Below are the code and all the weights of a small trained network. Each question names an input and a class and asks about switching units off, where a switched-off unit gives its printed mean instead of its output.

import numpy as np


def w(rows, s, z=0):
    codes = np.array(rows[::2]) - 128.0
    scale = np.full(codes.shape[1], s)
    scale[-1] = z or s
    return codes * scale


def norm(h):
    return h / np.sqrt((h * h).mean(-1, keepdims=True) + 1e-5)


def f(y):
    return np.maximum(y, 0)


def log_softmax(a):
    a = a - a.max(-1, keepdims=True)
    return a - np.log(np.exp(a).sum(-1, keepdims=True))


def net(x, mask):
    res = np.array(x, float).reshape(1, 5) / 4 @ E
    u = 0
    for l in range(4):
        y = f(norm(res) @ A[l][:, :-1].T + A[l][:, -1])
        res = res + np.where(mask[u : u + 3], y, B[l][:, -1]) @ B[l][:, :-1]
        u += 3
    return log_softmax(norm(res)[-1] @ U[:, :-1].T + U[:, -1])


A, B = {}, {}
E = w([
[46,191,100,150,144,170,147,67,71],'x0',
[133,215,60,67,150,103,146,104,3],'x1',
[123,81,127,189,220,82,152,216,177],'x2',
[174,145,20,137,116,147,169,158,157],'x3',
[191,109,214,198,40,172,128,131,109],'x4',
],0.0038)
A[0] = w([
[129,121,171,98,58,145,98,62,96,51],'L0N0',
[85,52,168,213,126,126,154,201,216,61],'L0N1',
[1,158,179,253,199,174,148,84,97,4],'L0N2',
],0.0048,0.0035)
B[0] = w([
[143,101,134,77,145,107,52,106,122,196],'L0N0',
[183,76,163,113,82,224,141,158,171,254],'L0N1',
[127,132,106,124,210,70,157,2,66,222],'L0N2',
],0.0072,0.0033)
A[1] = w([
[147,196,181,202,20,172,110,64,47,28],'L1N0',
[150,179,1,161,200,107,208,152,106,175],'L1N1',
[17,165,132,220,109,65,146,157,187,4],'L1N2',
],0.0043,0.0033)
B[1] = w([
[160,212,168,53,75,184,205,2,17,180],'L1N0',
[64,115,106,154,160,64,113,196,91,254],'L1N1',
[172,131,107,88,129,235,167,124,95,128],'L1N2',
],0.0067,0.0044)
A[2] = w([
[111,158,2,54,96,158,118,132,140,239],'L2N0',
[148,87,75,174,202,121,190,92,210,6],'L2N1',
[136,203,122,35,57,140,114,100,139,48],'L2N2',
],0.0056,0.0013)
B[2] = w([
[175,165,77,85,46,156,253,152,89,253],'L2N0',
[179,163,200,127,118,185,208,22,5,192],'L2N1',
[181,121,201,127,70,191,168,28,19,228],'L2N2',
],0.0054,0.0034)
A[3] = w([
[90,188,29,112,77,80,148,170,144,1],'L3N0',
[106,208,13,115,90,107,91,192,140,9],'L3N1',
[154,169,2,79,124,120,155,169,163,172],'L3N2',
],0.0071,0.0032)
B[3] = w([
[58,126,113,100,20,69,80,224,228,210],'L3N0',
[48,145,86,76,2,26,96,244,246,200],'L3N1',
[134,151,144,11,54,113,184,99,62,253],'L3N2',
],0.0075,0.0044)
U = w([
[217,223,101,237,132,126,29,211,134,2],'0',
[228,236,27,195,83,151,130,185,124,6],'1',
[217,6,223,203,89,239,106,236,253,127],'2',
[23,225,20,69,41,18,160,240,104,133],'3',
[23,214,58,185,255,38,125,81,35,154],'4',
[171,101,198,68,128,72,18,38,136,69],'5',
[194,147,193,71,59,234,239,17,17,214],'6',
],0.0088,0.0074)

Each question gives the input, the list of numbers given to net, and the class t.
The units are the neurons (one row each of A and B). Each row of codes is followed by its name. A weight is (code - 128) times the scale printed after its matrix; where a second scale follows, it is the last column's (A, B and U).
mask holds one flag per neuron, layer by layer. A switched-off neuron (its flag False) gives its mean, the last column of its row in B, instead of its output. The means were averaged over made-up inputs and are rounded, as every weight is.
A unit's drop is (log p(t) with every unit on - log p(t) with that unit switched off) / (log p(t) with every unit on - log p(t) with every unit switched off).
The circuit of an input: a set's keep is (log p(t) with only the set's units on - log p(t) with every unit switched off) / (log p(t) with every unit on - log p(t) with every unit switched off). Starting from all 12 units, units are removed one at a time, each time the one whose removal leaves the highest keep (on an exact tie, the one counted first), for as long as the keep stays at least 0.8.
circuit, biggest first: the units of the circuit, biggest drop first
top k neurons: the k neurons with the biggest drops, biggest first
drop when u is switched off: that unit's drop, to one decimal
input [-6,-1,7,8,1], class 2: top 4 neurons	[L0N1 L2N0 L1N0 L0N2]
input [4,-4,-2,-8,-2], class 5: circuit, biggest first	[L2N0]
input [3,3,-3,-8,-7], class 4: top 3 neurons	[L0N1 L3N2 L1N0]
input [-4,-7,-7,-6,1], class 2: top 2 neurons	[L3N2 L0N2]
input [7,-6,5,2,-7], class 4: top 3 neurons	[L0N2 L1N1 L3N2]
input [2,-4,-2,-3,-8], class 4: circuit, biggest first	[L0N1 L3N2 L3N1]
input [-4,6,-2,7,3], class 3: circuit, biggest first	[L1N1 L0N1]
input [3,7,4,-1,6], class 4: circuit, biggest first	[L0N1 L3N2 L2N0]
input [-4,-3,-6,-7,-4], class 5: top 4 neurons	[L1N0 L0N0 L3N2 L2N0]
input [1,-5,-1,2,6], class 2: top 3 neurons	[L0N1 L3N2 L0N2]
input [6,-8,7,-5,-8], class 6: top 3 neurons	[L2N1 L0N1 L0N2]
input [-3,1,4,-8,-6], class 4: circuit, biggest first	[L3N1 L3N2]
input [-5,-5,-5,-7,-8], class 5: circuit, biggest first	[L3N2 L2N0]
input [-8,-3,-4,-4,5], class 2: circuit, biggest first	[L3N2]
input [2,-1,8,-2,-2], class 6: top 3 neurons	[L0N1 L2N1 L0N2]
input [3,-8,-1,-2,5], class 2: top 2 neurons	[L0N1 L3N2]
input [6,-5,8,-6,-5], class 6: top 2 neurons	[L0N1 L2N1]
input [7,0,-2,-1,-4], class 4: top 2 neurons	[L0N2 L3N1]
input [8,-5,5,2,-7], class 4: top 2 neurons	[L0N2 L1N1]
input [3,-8,5,4,-4], class 2: circuit, biggest first	[L0N1]
input [5,-7,2,5,-3], class 6: drop when L2N1 is switched off	0.5
input [-4,-1,2,-5,-4], class 2: drop when L3N2 is switched off	0.1
input [7,-7,-6,-7,-8], class 4: drop when L0N2 is switched off	0.3
